[100 = 0]
91,85,112,101,95,105,104,99,108,95,117,99,106,98,101,131,82,109,98,104,96,100,91,86 -> (66)
95,115,102,95,100,90,82,105,115,106,118,93,75,97,107,84,75,122,82,105,86,96,100,85 -> (68)
100,109,97,93,115,101,91,103,103,108,105,94,80,106,103,80,80,115,89,103,88,93,104,98 -> (68)
103,99,102,102,101,98,95,100,97,101,94,95,106,102,102,96,102,106,106,100,99,80,100,99 -> (54)
101,104,108,96,100,95,91,94,96,103,100,89,102,104,103,89,87,123,103,98,99,101,93,97 -> (54)
89,103,104,95,101,104,93,106,104,85,112,95,96,102,109,92,77,115,93,109,94,98,95,91 -> (68)
118,124,90,98,113,103,87,110,106,112,98,94,76,97,101,65,93,105,94,101,95,93,103,111 -> (58)
99,109,95,100,97,99,104,103,117,98,112,102,86,94,99,104,83,94,92,105,96,95,102,93 -> (68)
93,105,103,96,101,104,95,106,110,98,123,96,83,97,106,98,75,119,77,113,84,97,91,91 -> (68)
74,63,147,72,106,93,73,108,96,76,132,81,145,98,121,107,36,184,91,122,73,103,84,64 -> (66)
108,110,102,101,107,98,91,99,95,102,100,88,91,102,105,77,91,121,95,106,100,101,102,95 -> (54)
108,103,117,90,113,98,90,90,87,101,94,84,99,103,109,70,82,147,94,92,92,99,101,92 -> (66)
108,117,99,107,104,98,97,107,96,107,97,94,88,100,101,78,97,109,103,91,99,97,95,104 -> (58)
91,107,85,103,90,113,110,115,125,94,119,115,79,95,90,122,95,67,97,103,106,95,102,92 -> (68)
85,96,96,99,93,103,106,95,116,97,117,103,88,96,100,116,87,90,98,103,99,92,98,98 -> (58)
96,110,93,96,104,104,100,107,108,98,108,91,83,98,102,88,81,100,93,107,95,96,103,91 -> (58)
104,100,137,87,110,91,68,108,81,95,105,74,126,106,113,65,57,181,89,105,83,104,90,86 -> (58)
80,114,89,94,99,109,106,104,142,93,125,102,73,90,100,96,76,92,86,114,88,91,98,86 -> (68)
93,97,100,99,92,107,106,97,107,98,111,107,101,95,100,121,90,101,103,102,98,100,97,98 -> (68)
91,73,120,86,95,90,80,97,88,90,96,95,156,103,102,115,89,130,104,102,93,107,95,90 -> (66)
99,105,122,99,108,99,80,107,103,97,114,84,101,100,110,75,61,147,87,101,88,98,95,89 -> (58)
101,107,106,96,103,94,88,101,97,102,99,91,103,103,106,78,89,123,95,103,96,101,99,98 -> (64)
68,83,104,99,81,115,120,107,111,84,121,118,117,84,106,150,90,87,99,105,95,97,93,81 -> (56)
100,93,117,96,103,97,90,97,85,99,87,85,109,102,105,95,102,123,109,98,102,108,100,97 -> (66)
86,66,116,100,85,96,107,97,89,95,99,100,129,100,104,134,106,111,110,102,101,109,87,94 -> (66)
102,79,145,80,105,85,72,105,71,90,100,74,140,107,113,77,67,187,92,99,91,109,89,83 -> (64)
118,116,98,106,111,94,85,101,88,109,91,92,90,98,100,59,92,118,94,93,98,96,106,110 -> (64)
106,136,80,111,108,104,93,106,121,101,102,100,61,104,96,72,85,99,93,102,90,92,116,104 -> (68)
111,125,92,108,107,100,101,104,106,104,99,98,80,104,98,80,103,96,95,100,101,103,103,111 -> (54)
111,134,81,115,107,105,99,102,118,109,97,93,58,101,96,74,102,83,83,99,101,91,109,111 -> (58)
96,94,94,105,89,100,113,96,102,97,95,109,100,96,94,111,117,84,106,97,107,103,101,98 -> (66)
101,99,121,98,102,93,91,106,99,94,108,95,111,103,113,113,73,137,94,106,93,100,92,88 -> (73)
86,111,78,106,91,120,119,96,130,100,124,120,73,92,94,127,101,59,93,106,104,91,100,89 -> (68)
94,80,114,91,99,99,93,99,86,95,106,99,118,105,109,103,86,126,103,102,95,98,96,91 -> (68)
97,80,118,94,94,95,97,114,83,105,99,93,134,106,103,105,99,122,102,99,98,107,95,94 -> (73)
76,80,141,72,93,98,81,111,103,81,133,81,136,95,121,111,32,178,82,120,68,99,81,62 -> (66)
96,99,88,106,93,120,110,95,107,109,101,117,94,104,93,122,115,68,102,90,105,84,97,106 -> (68)
103,114,112,94,110,94,82,114,97,93,105,87,96,103,108,65,67,155,88,110,90,101,94,97 -> (58)
78,89,112,92,88,103,98,106,103,89,114,101,118,94,103,119,82,118,97,107,93,103,94,86 -> (66)
83,106,88,98,90,112,107,100,127,97,137,104,82,93,96,114,79,94,90,110,87,92,97,87 -> (68)

108,108,144,89,98,120,99,84,97,54,96,88,106,57,83,143,74,131,73,135,112,139,130,81 -> (46)
107,115,126,88,111,108,74,115,153,72,65,91,81,75,66,115,99,114,78,128,101,74,118,91 -> (46)
94,99,107,96,126,84,67,127,148,94,81,99,91,83,97,80,116,92,93,114,100,53,108,120 -> (32)
93,116,93,97,101,104,97,112,135,81,73,104,111,96,73,121,93,99,93,109,101,59,113,104 -> (34)
102,103,120,97,109,98,88,128,142,97,70,102,95,72,96,96,107,118,82,102,107,63,108,108 -> (34)
115,81,142,123,115,105,83,115,109,93,63,84,78,67,128,86,93,127,57,146,104,125,100,127 -> (47)
111,54,98,174,127,138,80,17,1,106,133,43,29,115,179,54,79,72,57,170,72,224,75,148 -> (48)
98,103,101,69,107,61,104,143,151,98,52,116,124,83,123,111,103,115,102,131,116,46,118,127 -> (36)
94,112,143,104,118,67,60,136,120,104,98,102,103,53,130,85,131,133,100,101,105,79,108,111 -> (32)
84,143,122,77,96,79,74,131,158,104,87,107,130,66,98,110,134,128,104,66,109,31,125,79 -> (29)
99,125,102,50,76,84,103,84,137,85,117,112,138,98,66,129,123,114,119,45,118,55,128,42 -> (46)
105,97,100,67,107,61,92,148,159,79,72,122,119,87,76,102,105,109,132,117,109,47,110,100 -> (36)
78,161,152,108,107,108,40,141,156,97,69,88,96,38,92,116,122,143,54,85,98,49,126,78 -> (29)
86,128,121,110,101,118,74,68,95,98,129,86,88,86,88,98,116,109,76,72,93,102,111,68 -> (46)
